In the rows, zero is written as 128.
Facts:
Λ rupi <- stibal,getra
Λ kliskis <- kleru,trukon
Λ flatram <- fekun,ratigren,klaklem,dribraklo,pefo,drotolo,piploki
Λ biduk <- bogril
Λ brikimum <- riko,nistil,sotruge,zistam
Λ gupes <- skaski,molun,supler
Λ nubrir <- brele
Λ fleva <- bidram,nisti,tebri
Λ bogril <- logen,plufel
Λ tribri <- neve,bregrur,tebrul,plista
Λ depas <- drobrek,zemus,zimunus,lezur
Λ trotra <- digin,ruzum,flezim
Λ samik <- fiken
Λ stodal <- dadri
Λ guklan <- peskufan,fletrel
Λ nepli <- mivago
Λ klafuskis <- nidrak,samik,skobok
Λ drise <- satrom,migrum,nufek
Λ planek <- brevor
Λ gepam <- klafuskis
Λ stafleskam <- kloke
Λ gofu <- gozam,grufluk,mabrere
Λ drozos <- plaras
Λ braki <- dremun,betra
Λ nutras <- bradi
Λ sekis <- masi
Θ 745 <- stibal,mises,niti,satrom,migrum,bigrim,nistil,fedi,razer,tripum,gozam,plaras,sekis,grufluk,piploki,betra,sofikle
Θ 615 <- kleru,bogril,fletrel,fladrin,tribri,bistin,bradum,pugru
Θ 988 <- fekun,kenen,bidram,neve,fiken,dadri,madridror,tigon,flezim,gupes,pefo,zimunus,nufek,drotolo,modrar,gritre,zistam
Θ 582 <- vugro,skatram,skaski,brele,plufel,digin,gofa,mivago,butik,gigek,plista,trubir,gofu,samik,gadosom,klestotun,bradi,nabro,doplas,kepam
Θ 866 <- drozos,guklan,logen,drobrek,plalek,getra,palu,donum,zemus,dribraklo,trukon,metu,klafuskis,riplom,floklek,trumul,masi,goplos,mabrere,trotra
Θ 778 <- riko,molun,bregrur,klidun,brevor,fodra,fetadam,kloke,lezur,dremun,tebri,filazil
Θ 367 <- brikimum,ratigren,klaklem,gopon,grune,ruzum,peskufan,supler,tebrul,nidrak,sotruge,vivan,nisti,skobok,leplo,gepam,stobran
[stibal,fekun,skatram,drozos,brikimum,kenen,mises,skaski,brele,bidram,logen,niti,ratigren,plufel,klaklem,drobrek,digin,gopon,dadri,grune,madridror,peskufan,tigon,getra,gofa,flezim,fletrel,supler,fladrin,klidun,nidrak,dribraklo,pefo,satrom,migrum,brevor,zimunus,butik,trukon,nufek,fodra,bistin,drotolo,metu,gigek,fetadam,plista,fedi,klafuskis,trubir,modrar,gofu,bradum,kloke,tripum,gozam,gadosom,nisti,sekis,grufluk,gritre,riplom,bradi,nabro,skobok,floklek,trumul,doplas,pugru,gepam,piploki,tebri,betra,sofikle,stobran] χ 957
[kleru,vugro,bogril,riko,guklan,neve,fiken,plalek,molun,ruzum,palu,mivago,bregrur,tebrul,donum,zemus,gupes,bigrim,nistil,tribri,sotruge,razer,lezur,vivan,samik,plaras,dremun,klestotun,masi,goplos,leplo,zistam,kepam,mabrere,trotra,filazil] χ 373
[stibal,mises,madridror,ruzum,bradum,plaras,riplom,nabro,gepam] η kliskis
[kleru,guklan,brele,mivago,gigek,plista,klestotun,gritre] η stodal
[fekun,digin,dadri,flezim,gupes,fedi,gadosom,pugru] η biduk
[vugro,skatram,vivan,samik,zistam] η rupi
[drozos,logen,ratigren,drobrek,supler,trukon,bistin,modrar] η dukas
[bogril,zemus,mabrere] η nutras
[riko,fiken,grune,tebrul,donum] η braki
[brikimum,tigon,klidun,satrom] η nepli
[kenen,klaklem,fletrel,fladrin,brevor,tribri,butik,metu,skobok] η flatram
[skaski,palu,kepam] η skegun
[bidram,pefo,zimunus,nufek,stobran] η naram
[niti,plufel,bigrim,gofu,kloke,gozam] η depas
[neve,plalek,gopon,peskufan,gofa,sotruge,razer,bradi] η planek
[molun,getra,bregrur,lezur,leplo,trotra] η fleva
[nidrak,fodra,trubir,trumul] η fesaste
[dribraklo,migrum,fetadam,nisti,sekis,grufluk,floklek,piploki,betra,sofikle] η plezo
[nistil] η stafleskam
[drotolo,klafuskis,masi,goplos,doplas] η drise
[tripum] η nubrir
[dremun,tebri,filazil] η deflum

Known rows:
grune: [115 115 122 141 114 140 100 119 138 173 114 128 127 103 132 136 120 145
 110 101 127 115 105 115 115 131 128 134 124  78 106 133 175 116 132 136
 115 118 128 134 112 136 126 131 125 142]
brikimum: [124 119 140 158 107 150 118 118 186 145 150 117 127 120 139 135  91 145
 122  96 117 130  90 125 119 115 116 137 116  89 119 126 164 117 132 116
 121 113 133 140  99 147 116 119 151  98]
plista: [136 135 168 123 179 158 165  75 204 152 114  84  96 107 128 152 116 129
 181 179 139 218  28 113 142 102 113 124 176 141 162 142  75 206 187 104
 111  94 124 119 175 147 117 188 129  95]
skatram: [125 131  97  99 138 127 133 133 103 143 117 146 137 107 124 124 132 164
 129 119 114 128 135 128 127 134 131 122 132 106 129 135 146 133 139 136
 119 129 123 111 138 129 137 136 128 129]
doplas: [123 131  99 100 138 128 132 134 102 144 117 146 135 107 125 124 132 164
 128 118 113 127 135 127 127 134 132 123 132 106 128 135 147 132 140 136
 119 128 122 111 137 128 137 136 127 128]
trubir: [124 131  99  99 137 127 134 134 100 144 117 145 136 107 124 125 132 164
 129 119 114 127 135 127 126 134 131 122 132 106 129 135 147 133 140 136
 120 129 122 112 137 129 137 136 128 129]
skaski: [134 133 119 116 135 135 149 126 136 124 138 126 133 119 121 120 115 157
 136 121 109 144 116 128 134 123 125 126 136 121 142 129 125 133 140 120
 123 121 130 114 135 139 123 127 142  97]
fladrin: [122 134 156  98 148 104  92 125  86 145 147 121 129 113 151 178 136 132
 111 116  95 111 170 122  97 113 157 122 135 108 146 121 162 131 149 127
  97 141 149 131 140 122 124 156 143 139]
niti: [115 131 120 106 137 124 115 132 103 136 121 150 140 119 129 139 129 147
 124 126 121 121 149 130 117 142 138 126 136 116 140 130 155 138 141 134
 114 141 125 115 141 121 129 141 123 128]
gozam: [124 130 141 123 136 131 133 124 140 118 143 132 137 128 125 135 113 141
 131 130 115 135 129 130 123 130 132 128 141 132 153 123 136 138 143 118
 117 134 132 117 140 131 116 132 136  96]
sekis: [115 128 135 102 138 121 132 153  95 148 124 171 118 116 127 146 141 142
 121 114 137 108 155 123 126 134 132 122 150 109 122 127 151 146 117 139
 118 159 127 106 134 128 124 164 129  98]
riko: [134 113 130 147 116 129 142 119 198  93 165 105 113 158 136 142 108  98
 147 137 119 154 101 147 135  85 116 132  95 158 126 123 105 120 121 108
 168 131 144 147 104 145 135 111 167 106]
bregrur: [133 118 175 139 166 140 145  76 222 148 113  72  73 134 141 174 137  70
 186 196 156 211  30 123 138  76 113 124 142 165 132 141  60 196 164 110
 152 108 135 154 154 144 138 184 133 137]
getra: [138 150 124 151 109 154 157 134 139 137 124 127 142 101 126  94 119 156
 137 104 136 125 100 128 142 128 117 128 147 107 141 133 138 131 132 112
 110 108 115 111 120 125 121 123 123 117]
bidram: [120 125 133 134 136 121 144 140 146 112 141 139 136 144 125 129 117 127
 136 141 128 140 140 142 105 168 125 130 143 152 173 123 121 155 132 117
 132 160 128 132 160 121 112 122 128  98]
modrar: [107 120 103 117 136 115 125 142 112 129 119 160 141 134 126 134 131 133
 127 141 136 129 157 141 100 182 133 129 137 138 163 129 147 154 134 132
 127 170 116 122 161 110 126 129 113 134]
kliskis: [128 148 153 114 146 122  96 144 109 129 118 144 140 162 140 130 126 130
 135 140 124 118 165 126 109 164 110 120 101 132  87 136 112 138 124 162
 141 117 125 178 125 118 143 129 102 134]
drise: [137 135 118 117 148 119 109 129 105 120 135 141 120 164 154 138 124 121
 124 135 139 137 153 129 113 169 114 127  98 129  95 130 115 139 122 147
 127 127 108 153 121 120 138 131 111 140]
braki: [136 134 113 113 147 119 107 130  98 123 129 143 120 162 154 137 127 122
 121 137 140 134 156 127 113 172 116 127  98 128  93 131 117 137 121 151
 126 128 107 153 125 118 139 133 109 147]
flatram: [170 107 153 135 150  81 124 112  15 125 100  44 106 132  74  81 192  73
  51 150 128  96 171  74 141 175 157 130 176 176 131 106  11  62  84 148
 114  91 158 145 192 129  91  68  79 182]
fesaste: [136 134 115 116 147 118 107 130  99 123 130 142 121 163 152 136 128 122
 121 137 139 133 156 126 114 172 117 127  98 129  93 130 116 136 120 150
 127 128 107 152 125 120 138 131 108 146]

Rows:
No name comes twice in this set of rows, the named rows included.
[126 139 115 120 139 101 140 157  93 141 135 133 132 119 148 138 150 130
 127 120 119 120 170 141  84 171 135 121 139 131 174 128 128 156 126 120
 122 162 133 141 164 105 126 129 125 149] -> kenen
[120 148 174 121 124 125 112 138 139 109 119 128 147 140 121 131 138 108
 157 149 118 111 145 138 140  82 133 119 117 158 116 131 117 125 132 135
 155 121 150 146 115 121 148 136 129 135] -> plaras
[108 145 163 105 136 127 105 147 114 143 108 152 160 118 114 130 128 155
 138 129 105 103 157 128 114 133 132 119 140 121 132 134 150 138 144 146
 127 128 142 141 142 122 133 139 117 116] -> mises
[124 111 156 155 113 146 134 130 169 162 139 129 101 113 125 138 113 131
 114  93 138 118  92 111 133 109 114 133 144  88 106 123 149 122 110 124
 123 126 139 129 103 155 106 143 148  78] -> nisti
[153 140 150 147 121 145 172 112 213  71 178  91 118 152 137 127  97 108
 171 141 115 173  80 148 162  53 113 127 109 170 140 122  82 129 136  89
 155 108 140 127  99 149 130 121 177  77] -> samik
[100 134 191  93 145 121  70 130 114 140 118 147 158 128 116 164 120 143
 126 136  92  99 169 120 108 116 148 123 136 121 124 126 168 130 156 151
 117 131 155 142 138 127 129 153 124 107] -> bradum
[135 146 216 110 182 121 108  75 158 155 124  67  77 118 176 217 158  62
 178 188 140 183  82 117 124  46 146 115 148 150 138 136  88 199 181 109
 113 109 147 150 150 123 143 225 134 173] -> tribri
[157 106 173 166 110 128 181 130  69 137  84  74 112  86  28  39 179 106
  69 122 154  82 110  69 193 130 147 133 237 155 148 106  41  65  76 125
 110  93 155  82 176 149  67  83  91 101] -> dribraklo
[103 140 153 116 136 116 116 164 119 136 107 160 160 134 115 124 134 142
 142 141 117 107 168 140  96 171 124 121 141 142 153 134 137 154 133 144
 142 155 139 153 162 111 130 128 107 117] -> madridror
[147 161 111 140 112 135 155 149  93 164 122 118 136  78 151 103 147 160
 131  84 126 109 127 126 121 129 127 121 142  87 145 138 143 134 125 113
 101 109 122 124 123 111 131 130 122 164] -> metu
[139 138 153 142 118 133 142 122 176  76 167 113 127 157 141 139 110  99
 154 141 123 143 119 148 147  73 127 127 107 166 136 119 110 126 130 102
 148 129 137 129 101 134 132 126 160 101] -> nistil
[143  87 189 136 137 103 153 120  62 121  98  80 108 112  25  81 177  89
  60 147 134  89 143  72 174 135 162 134 232 177 157  97  41  69  88 133
 115 120 172  88 197 154  63  93 102  87] -> piploki
[134 118 167 177 110 159 136 105 225 130 164  91 122 129 131 132  78 133
 132 105 116 150  62 121 130 101 110 140 130 108 136 121 134 121 138 100
 123 103 142 142 104 158 100 115 160  68] -> nidrak
[137  68 164 174 112 125 118  82 105 145  86  43 118  97  29  72 153  94
  47 139 126 101  90  65 165 134 159 148 203 146 143 104  70  39 105 132
 110  80 167 109 174 160  69  58  97 137] -> ratigren
[129 128 139 144 123 117 145 136 161  86 145 125 124 161 136 134 131  85
 153 157 142 142 134 154 128 118 126 127 118 183 152 123  98 144 121 111
 159 155 130 139 130 117 133 121 138 128] -> fiken

Now the same things, written a new way:
Known rows:
molun: [107 112 117 130 125 122 118 129 122 120 122 137 106 121 171 118 129 133
 134 147 117 125 115 123 146 147 134 118]
floklek: [144 137 145 132 131 124 150 111 127 135 121 133 114 143 118 126 114 119
 122 129 131 129 135 139 122 120 121 141]
doplas: [134 136 137 122 126 127 134 123 120 136 136 131 131 132 107 126 124 118
 128 121 131 118 135 124 111 112 116 133]
biduk: [140 138 121 138 128 132 120 107 165 118 124  92 132 102  98 136 133 153
 137 123 117 149 134 135 146 178 171 122]
logen: [131 145 150 123 129 116 134 135 122 136 131 146 109 127 124 120 124 101
 135 122 122 129 137 134 130 121 104 134]
dukas: [131 144 136 137 131 127 118 118 163 111 125 112 130 104 110 129 138 144
 131 129 117 150 136 137 157 172 158 125]
modrar: [127 130 127 113 122 119 135 127 122 144 122 126 135 127 131 114 122 123
 125 130 118 123 132 133 131 124 115 111]
grufluk: [139 145 161 143 139 124 146 152 122 125 112 152  99 146 138 141 122 106
 141 126 142 145 129 135 115 111  99 152]
ruzum: [ 89  94 119 129 118 127 121 110 122 108 142 147 126 134 155 139 137 142
 132 147 129 106 119 115 121 117 134 118]
depas: [145 134 106 140 124 134 124  91 176 122 123  79 132 107  91 148 126 163
 139 120 116 150 137 132 129 182 186 121]
skatram: [134 136 137 122 126 128 135 122 119 136 136 131 131 132 108 126 124 118
 128 120 131 118 134 125 112 111 116 133]
butik: [143 149 116 127 126 133 128 122 130 136 142 131 141 136 115 119 117 115
 118 119 133 127 137 113  90 111 124 137]
skegun: [131 143 134 139 128 127 122 112 174 108 125 113 133 112 115 133 136 150
 126 131 118 153 140 136 149 172 165 126]
betra: [141 144 160 143 139 126 146 153 122 126 112 149 102 146 136 141 122 107
 139 126 142 144 129 136 117 111  99 152]
bidram: [118 138 143 115 122 113 136 130 127 137 124 148 126 132 144 113 124 116
 124 138 118 126 137 131 128 121 106 115]
peskufan: [109 122 135 126 131 120 106 130 110 106 128 144 145 113 120 120 132 128
 129 137 133 107 119 130 101 113 111 123]
nabro: [120 117 133 120 117 122 145 110 137 133 142 138 137 142 114 142 125 123
 128 119 131 117 141 132 111 103 119 126]
stibal: [122 125 146 132 127 119 144 157 142 128 126 153 115 143 142 156 130 105
 148 112 136 145 135 139 119 107  98 138]
stobran: [117 115 120 127 128 124 110 120 117 111 127 127 155 116 112 126 127 140
 126 133 134 108 120 132  94 116 124 123]
mivago: [121 132 140 126 126 136 134 128 100 139 145 141  97 135 140 122 134 115
 135 134 127 114 126 102 146 121 121 134]
plaras: [117 114 132 137 123 132 147 153 131 135 134 146  91 151 167 158 135 113
 151 120 134 141 127 117 146 119 117 138]

Rows:
No name comes twice in this set of rows, the named rows included.
[127 129 126 115 121 119 137 123 129 143 122 127 137 131 133 116 120 126
 123 131 119 124 134 133 127 124 119 113] -> tigon
[100 117 130 131 128 129 108 123  99 112 136 145 108 120 147 124 137 131
 139 151 127 104 114 105 121 126 126 124] -> sotruge
[126 144 150 124 127 122 133 127 117 131 137 148 121 132 117 123 127 110
 130 127 129 118 137 123 113 109 106 134] -> plufel
[124  80  99 125  95 143 145 122 109  95 146 120 251 105 134  97 119 157
 114 102 167 106 108 137 125 108 122 136] -> gepam
[125 118 131 121 117 117 148 116 147 137 135 137 127 140 124 140 122 117
 131 115 125 130 142 142 124 117 120 126] -> riplom
[110 132 135 120 121 123 138 123 117 143 132 146  91 138 171 117 129 120
 132 150 113 123 130 106 150 133 122 116] -> zistam
[134 127 124 126 125 135 139 125 112 149 137 123  95 132 140 125 126 118
 139 125 122 125 126 112 156 136 133 133] -> plalek
[117 115 121 126 129 124 108 123 110 112 126 126 153 111 110 124 128 137
 129 132 134 106 117 132  98 116 122 121] -> gopon
[120 137 141 113 124 114 134 134 121 139 123 143 128 128 141 110 125 116
 124 136 118 124 133 132 135 121 105 114] -> dadri
[137 109  87 117 115 140 142 103 114 165 127  86 118 129 135 129 118 147
 137 129 117 117 120 108 143 146 155 109] -> gupes
[116 104 101 129 124 127 120 122 124 126 120 118 118 121 160 123 127 142
 132 140 119 124 114 126 143 150 146 116] -> filazil
[148 116  95 127 120 143 144 104 120 160 135  89 103 132 121 138 117 135
 143 114 123 124 125 110 137 144 158 131] -> trotra

Now the same things, written a new way:
Known rows:
drotolo: [172  36 121 120 164 122 126 107  96 133 102 137 158]
tebrul: [173 113  96 120 123 129 146 149 109 131 120 163 155]
razer: [161 134 142 117 122 108 151 138 139  83 145 132 136]
skatram: [139 140 148 118 121 107 120 104 137 137 120 131 101]
gupes: [133 139 149 136 125 121 140 131 137 103 130 139 133]
nistil: [182  90 104 134 141 134 160 161 124  93 177 194 139]
plezo: [164 156 159 139 157 125 129 128 151 116 128 118 120]
pugru: [129 151 160 122 119 125 114 107 140 143 123 124 113]
fetadam: [111 149 178 154 140 112 111 103 157 139 109 142  77]
dribraklo: [178  35 124 112 165 106 132 107 111 146  69 133 152]
kliskis: [148 138 136 149 156 110 137 125 128 112 146 119 129]
bistin: [129 153 159 122 119 126 114 107 140 143 123 123 112]
deflum: [152 148 149 136 152 130 135 121 138 112 137 117 125]
sotruge: [181  87  93 117 130 130 168 156 125 102 158 185 150]
betra: [171 140 128 129 137 119 119 130 125 146 112 147 107]
dukas: [151 149 146 134 150 131 136 120 140 108 136 119 126]
mivago: [154 125 120 129 118 126 119 126 119 132 106 155 143]
grufluk: [170 141 124 131 137 123 118 131 122 151 109 150 106]
tebri: [105 133 133 165 138 140 101  99 116 166  99 165  94]
skaski: [145 132 117 132 123 129 104 109 110 169 100 154 110]
modrar: [123 144 154 129 129 117 134 108 141 122 129 129 100]

Rows:
No name comes twice in this set of rows, the named rows included.
[156 119 105 140 135 101 127 126 101 139 133 147 117] -> stibal
[122 131  98 143 128 139 118 110  97 189  75 162 112] -> klafuskis
[105 132 139 162 138 134 105  98 120 158 102 160  94] -> kloke
[138 144 143 123 120 111 117 106 133 143 117 136 100] -> gofu
[130 142 159 124 132  99 138 111 152 140  98 123  94] -> floklek
[166 103 121 107 133 111 172 136 145 104 177 165 105] -> brikimum
[127  90 124 170 146 145 139 134 132 113 154 209 120] -> riko
[136 127 137 132 127  84 122 108 128 135 132 131 104] -> nabro
[135 117 122 133 127 121 142 127 119 135  95 146 144] -> masi

